B, the same points and some others measured another way; then each row and its match in B
B:
1: [-230  182 -132 -225  203 -327 -116 -151 -119 -135 -213 -359  269   52
  287 -434 -311  537 -103 -103   -6  118  198   20]
2: [ 230 -200  -32   44 -361 -105  -23  408  181  233 -150  426   68  253
 -544  110   92 -334  416  -65  313 -302   -6 -199]
3: [ -80 -181  292   40 -237  -25  149   81  202   18  -83   42  184   16
 -169  -89  -25 -174  139 -215  -10  145 -120 -209]
4: [ 192  -81  -12   31  -69  159 -251  127  121   21  -26  183  -53  253
 -536  105 -123 -223  313  137  144 -221   99 -292]
5: [-150   37  298  170  101 -298 -119 -182   -9   27  -43 -378  213 -134
  270 -282   55  137 -147 -120 -210   43   92  251]
6: [  98  -73   30  254 -169  159 -314  -93   68  146   89  -46   36  -30
 -262   81  158 -215   51  204   64 -281  101  -73]
7: [ -89  123  283  148  144 -272 -253 -172 -133   54  -63 -311   61 -141
  183 -249   65  198 -209   20 -229   -7  181  267]
8: [ -80   39   43 -150  294   18   12 -254 -111 -219    5 -142 -121  -59
  134  -46 -138  201   -2  131 -171  133  155   43]
9: [  49  -55 -248 -121   98 -100    7 -135  -76   51   32   23  -75  -98
  166   70   96  -62   35  140   70  -65  135   98]
10: [ -74    8 -338  -76    0   31 -186 -225   38   -2   22 -229  219    0
   89 -107 -118   58   -2   88  170  -78  134 -161]
11: [ -28  -61   25   68 -127 -161 -127  -32   92  149  -33 -114  222  -30
   23 -126   44 -132    0  -86   66  -30   32  -54]
12: [  24 -182 -307   26  107  119   98 -225   96 -189   87 -112   63   50
   44  129   25   33  321  157  155 -284  128   74]
13: [   1 -109 -140   17  253 -335  116 -134   28 -105  -38 -208  147   23
  318  -74   51  123  226  -62   36 -198  152  365]
14: [  83  -97   23  258 -342   44 -263   18   87  277   30   36  124  -56
 -260   46  247 -264   29  108  145 -278   49  -77]
15: [-101  123  151 -130   15 -180 -211   -8  -64   37 -153 -104  101   26
  -41 -273 -206  151 -127  -63  -82  185   99 -154]
16: [-100  116  -19 -216  203  -72  -16 -153 -188 -148 -104  -70 -108  -48
  104 -122 -142  340  -53  116 -105  121  184   25]
17: [ 225 -240   -5   28 -107  118    6  154  202   45   27  292  -72  187
 -430  232   20 -435  417   52  156 -188    0 -203]
18: [-142  100  331   40  -48 -146 -180  -31  -39    7 -156 -174  140  -14
  -72 -284 -113  215 -128  -73 -151  123   82  -64]
19: [ 259 -135 -256  141 -158  125 -295   59  119  181   77  153    8  144
 -388  211  120 -355  292  221  285 -446  133 -133]
20: [ -76  -41  256  143   14 -131  -20  -87   17  -45  -63 -168  112  -39
   20 -141   49  121   40  -42 -122  -49   83  145]
21: [ 113 -148   -5  -87 -266  -85   37  256  118  168 -116  321   38  121
 -321   49   14 -276  236  -83  192  -35  -31 -234]
22: [  40 -215 -140   -1  -17  323    6 -183  218 -128  143  -30   61   76
 -193  163  -93 -281  273  106  111  -60    1 -294]
23: [ -91   91 -145 -215   43  -71 -154  -87  -59  -32 -108 -105  108   48
    8 -196 -243  187  -47   20   55  110  130 -209]
24: [ -32 -176  343  150 -112  345   76  -90  170 -175   42   25  -27   25
 -376   95  -29 -117  221   68 -112   13  -41 -221]
25: [ 213 -193 -163  148  -29  -47 -117  -25  121  165  120   60   10   16
  -70  193  216 -400  242  114  163 -330   93   98]
26: [ -45  -22  163  238 -184  350 -333 -271   55   70  150 -179   37 -149
 -228   36   85 -174 -137  234  -75  -45   56 -230]
27: [  46   24  157  113  -26 -417 -165  106  -54  203 -148  -40  106    0
   26 -175  139   32    2  -78  -14 -157  133  241]
28: [-128   97  108 -133  -84 -154  -73   31 -102   19 -197  -12   69   -6
  -58 -237 -128  255  -95  -44  -32  147   92 -120]
29: [-166  239 -123 -165  320 -389 -256 -299 -245    1  -85 -422  119 -153
  508 -355 -117  397 -321   39 -133  122  265  236]
30: [ 109  -94   77   73   63   40  -73 -102   -8   45   85   56 -158  -69
  -75  147  140 -219   86  169  -59  -98   98   80]
31: [ 161 -122    4   97 -153  -56  -75  122   42  162  -32  205  -42   42
 -256  121  181 -221  203   87  120 -246   80   15]
32: [ -87   76  191  180  159 -262 -229 -237  -84   56    4 -372  119 -164
  268 -210  103  133 -177   26 -190  -51  167  298]
33: [-113   90 -128 -284  151 -194   54 -155 -217  -29  -93  -49  -82 -150
  292 -122  -56  253 -151   70  -71  199  153   67]
34: [-136 -133   34  -97   58  289  295 -258    5 -313   38  -12 -109  -93
   -7  109  -40  172  147  154  -95  103   26  -77]
35: [ -87   -6 -274  -10  -24   65  -77 -231  -39  -60    2 -178  125  -59
   81  -46   15  208   17  169  122 -161  157  -12]
36: [  -2   65 -315 -113  -96   93 -274 -102  -61   65  -28  -31   59   20
 -131  -44  -93   73  -31  201  187 -100  166 -247]
37: [  21   41   79   19  116   74 -186  -66  -32 -137  -61  -65  -46  123
 -238  -46 -145  157  133  148  -46 -114  172  -68]
38: [-159   -6  -66 -152   31  -95  135 -135  -60 -115 -102 -100   85  -63
  161 -142  -73  273    9  -11   -1   89   81    6]
39: [-138   35  309  121   64  -38  -80 -143  -14 -138  -74 -238  100  -21
  -33 -196  -65  260   -9   -2 -187   18  101   57]
40: [  20 -191  178  199 -215  -24   48   24  149   84   -7   34  125  -26
 -150   29  179 -193  168  -40   37 -137  -22   11]
41: [  -7   86   29  174 -264  -80 -433   93   41  169 -155 -118  277  139
 -339 -238  -54  113   11   21  155 -264  135 -175]
42: [ 130  -51 -178  -31  143 -298  -83   57   16   30  -87   -4   75  152
    3  -36  -12    2  262   -2  146 -268  178  162]
43: [-154  100  -85 -142   57  108 -188 -183  -34 -163  -77 -208  126   65
  -77 -204 -303  296  -33   81   16   84  144 -272]
44: [ -18   -1  -20   67   24 -111  -46  -62  -54  -50  -91  -83   50   17
  -22  -77   50  234  118   94   27 -220  168  154]
45: [-293  104  541   52  266 -383  235 -271 -270 -161 -135 -317  -63 -357
  526 -298  156  549 -279  -67 -496  262  127  574]
46: [ 210 -116 -479  -16   -1  -18  -60   18  -19   48   -1  177  -66  117
 -142  215  138  -41  352  264  322 -487  220   99]
47: [ -64   57   52   -2  185  152 -151 -223  -56 -233  -14 -188  -43   51
 -119  -68 -171  267   69  197 -104  -50  189  -54]
48: [ 101   44 -347  -90    3  174 -252 -124 -127   27   25   69 -142   15
 -178  122    3   49   52  366  165 -232  229 -116]
49: [ 329 -320 -240   62 -136 -109  100  213  181  212   47  385  -60  122
 -228  333  276 -546  487   52  304 -405   33   80]
50: [ -37  -68  114  146   10    9  -17 -159   -2  -52   10 -125   22  -87
    9   -2  124   78   64   99  -70 -133  104  142]
51: [  67 -261 -287  -20 -180 -112   84  -29  206  208   91   34  222  -55
  125   87  157 -446  159  -91  262  -86  -43  -77]
52: [  52  -99 -320 -204  160  -36   74 -167  -18  -25   69   22  -63  -44
  182  109   -1 -114  112  118   99   -6  114   13]
53: [ -62 -237  479  234 -142  108  238  -54  157  -98   15   14   21  -89
 -154   55  172 -121  185  -61 -174   20  -88   46]
54: [ 106 -135   38  -26   35 -321  182  130  -23   66 -108  188  -67   10
   43   51  173  -53  235  -48   30 -137   85  268]
55: [  41 -105  -59  132 -120   43  -40    2   65  -34  -58   10   89   98
 -233   33   66   72  258  107  140 -320  110    9]
56: [ -62   21  268   28  217 -363   20 -135 -121   31  -42 -168  -31 -182
  337 -146  125   83 -111  -46 -250  100  116  372]
57: [-131 -229  -12 -120   76  157  370 -250  130 -254   76  -64   31  -91
  153   70  -50  -40  183  -21  -47  177  -43  -77]
58: [ -30   96 -150  -82 -108   51 -344  -62  -15   82  -67  -86  129   65
 -185 -145 -172   45  -66  102  129  -22  130 -309]
59: [ 142 -179   18   34 -102 -103  104  144   61   88  -49  240  -45   57
 -181  130  155 -195  283   16  107 -180   39   52]
60: [  -2 -139   70   89   14   88   80 -122   66 -106   28  -38    2  -16
  -72   68   68  -19  192   84  -25 -115   63   41]
61: [  40   32 -231  -14    3 -144 -109  -77 -167   93  -53   17  -52  -85
   77    9  166  163   -2  203  107 -244  213  189]
62: [-136  315  162   36  190  -73 -387 -189 -305 -130 -177 -283  -57  -17
  -58 -302 -146  651 -213  244 -209  -77  330  122]
63: [-217   -8  229  -78  360 -286  283 -247  -92 -301  -98 -295   39 -110
  422 -219  -70  427   25 -110 -281  177  114  362]
64: [ 129  -96 -408  -81  -54  334 -125 -112   25  -51   84  144 -103   87
 -299  236  -28 -101  253  340  255 -268  147 -251]
65: [ -92   70   63  -39  173 -227  -31 -218 -187    1  -26 -185  -49 -213
  331 -124   98  204 -179   80 -169   64  169  275]
66: [  43  -35 -205 -115 -189 -236  -58  205   33  139 -199  139  177  153
 -161 -112  -51   47  188  -76  273 -161   87 -118]
67: [ -43  -54 -225  -90  -72  -50   37 -155  -61   89   18   -8   26 -171
  188   21  131  -22  -58  106   90   -9   82   22]
68: [ 116 -183   35   53 -203  260  -49  110  206  -32  -12  200   20  204
 -535  142  -85 -246  359   66  157 -155   -7 -355]
69: [-135  101   33 -153  268 -343   57 -220 -237  -38  -75 -199  -55 -222
  464 -192   35  314 -199   28 -201  163  179  328]
70: [ 140  116 -509 -150 -226   98 -534   64  -60  268  -58  122   54  144
 -370   -7 -127  -87  -16  267  385 -238  209 -430]
71: [-136   39  204   53  138   44  -27 -271 -119 -154    3 -208  -66 -155
  103  -91   20  253  -97  145 -224   59  137  127]
72: [  42  -29 -313  -33 -104  -68 -283  -22  113  131  -26 -104  266  134
  -97 -100 -107 -116  105    7  274 -179  104 -218]

[ -17 -127  -29  -61  142  300 -409  153  172  -93 -265  -23   55   61
  480   15 -249   82  -59 -185  -99  144   41 -106   91 -430]  54
[  29   22   57 -132 -163  382 -277  201   56 -241 -145  -57   78  176
  171   84 -317  -26 -223   20 -222   15  -39   22   58 -292]  27
[ 375  138 -141 -121 -191  -62 -122  266  -16 -310   74 -211  -60 -117
 -253  117 -146 -525   54  339 -179 -357   18  182   67  -33]  70
[  77  -60  -80  -39    7   91  -61 -352  -81 -113  227  -69  -51  -75
 -192   22  146  206  359  -25  159 -102  -52  -81  -59  143]  71
[  20  -37  151  -81  -96   88   82   -5   63  -17  248 -201  -71   -4
 -108  112 -191 -323  115   21   18   23   78  -26  -74   -2]  39
[ -53  -24   80   -1   52   86  131  -34   33  -82  121 -149  -36   40
  -55  154   21    1  170 -131   -2   37  -58   34   -3   -7]  50
[ 165   -6 -180 -132  -50 -173 -271   42  -90  -71   75  -43  -18  -10
 -136  -82 -124 -131  281  244   46 -195   10  -89  -97   41]  23
[-110 -105 -125  -74   40  284 -266   -8   94  -93 -118   83   75  250
   83  -72 -115  260   86  -84  -29  -60  -76  -78  -18 -144]  59
[ 278   -9  -67   -3   91   49 -109 -101  -40 -250  137 -231 -172 -182
 -103  189   79 -119  315   57   -9 -212  -29   83   78   20]  48
[  38   57   62   10  129 -395  267  417   33  -28   70 -289 -125   26
 -137  218  -74 -500  248   71 -119  -80  -50  175  -13   17]  10
[ -32   39   10   22  170 -304  109  -19 -231 -112   58 -148  -46   52
 -119  169  195  254  410  -27   38   -6 -244   42  -69  174]  35
[ -51  -89 -335   -6  214  -75 -285 -222 -150 -119  -94  136   35  198
 -105 -123  248  655  504  -16  136 -209 -254  -93  -74  137]  52
[-215   45 -188   12  133 -304  240  627  252   44 -271   15  202  250
   21  -39  -54 -226  -25 -122 -172   -9 -109  144   32 -223]  51
[ 156  -37  169  -45  -22   35   68 -190  -34  -69  353 -300 -185 -204
 -118  190  -60 -293  284   15   92    3   90  -37  -48   79]  47
[   5   85   52  -28 -197  202  346   53   98 -203  225 -163    2   85
 -389  180   21 -252  -13   -3 -113 -171  -76  211   34   65]  6
[ 256   39  -40  -70   55  -62 -302   87 -152 -246  -40 -184  -95  -94
   83  153  -79  -45  209  141  -86 -112  -70   18   39  -87]  29
[ 195   69 -154  -75  -46 -167  -74   14 -120 -185   99 -107  -28  -62
 -231   44   51  -74  267  184    3 -222  -81   49  -25   97]  36
[-214  -93  306   43  347   -7    6  297  -21  -33 -172 -248 -130  275
  379  306 -182  102  171 -230 -158  261 -164   29    8 -187]  13
[-245  -97  -68  -45  -71  147  196  -88  228  126  159   60  143  143
 -164 -131  -18  -15   91 -186  125   49   43  -99 -102   -5]  53
[-154  -61 -113 -164 -170  338 -316  157   83  -97 -149  145  143  454
  -26 -151 -318  144  -84   92 -125 -133  -84  -59  -77 -142]  2
[  74   37   -4 -158 -361  286  -57 -177   -5 -139  227  -26   97  -26
 -212  -31 -123  -77  -63   86   32  -51   48  -66  -68   -4]  4
[   9   -6  163  -33   66   69  -78  -10 -111 -142   17 -179  -52   10
  157  202  -72  114  124  -94  -40  150  -98  -27   -5  -90]  44
[ 245 -133 -162  -79  129   49 -456 -232  -63 -113   86  -90 -157 -131
   36  -33  -54   43  439  113  126 -187   54 -154  -32    0]  16
[ 125  -21  114 -110 -151  200  -92 -241  -81 -125  277 -170  -78  -95
 -116  103  -93  -73  161   54   62   -8   40  -78  -64   48]  37
[  54   90 -149  -43 -296   40  470 -130   99 -135  436  -87   31    3
 -754   28  207 -305  184  104   55 -373  -43  197  -50  303]  26
[  -4  154  120 -168 -382   97   55   94 -212 -237  150  -88   66  254
 -341  109 -183  -37  -71  256 -144  -99 -173   96 -120  117]  41
[  16  -32  166   46  281   69  -89   98  -83 -222 -125 -243 -122   38
  289  323    2  198  182 -192 -140  131 -179   76   98 -169]  46
[  52 -197 -100  -42  195  274 -429 -273   19  -83  -10  -24  -93    7
  195  -29  -37  309  341 -105  122  -35    5 -186   -6 -102]  45
[ -96   23   95   19   33  207  228  317  224 -152  -64 -172   32  140
   38  218  -90 -227 -122 -198 -221   24  -67  201  128 -228]  25
[ 132 -138 -236  -46  217  114 -517 -163  -79 -177 -109   11  -84   61
  106  -43   26  373  406   38   57 -197 -102 -116   10  -51]  69
[ -22   40   62   13   -2 -320  525  314  305  166  216 -254   43 -251
  -78  104  -49 -762   30 -163   15  151  189   61    7 -134]  22
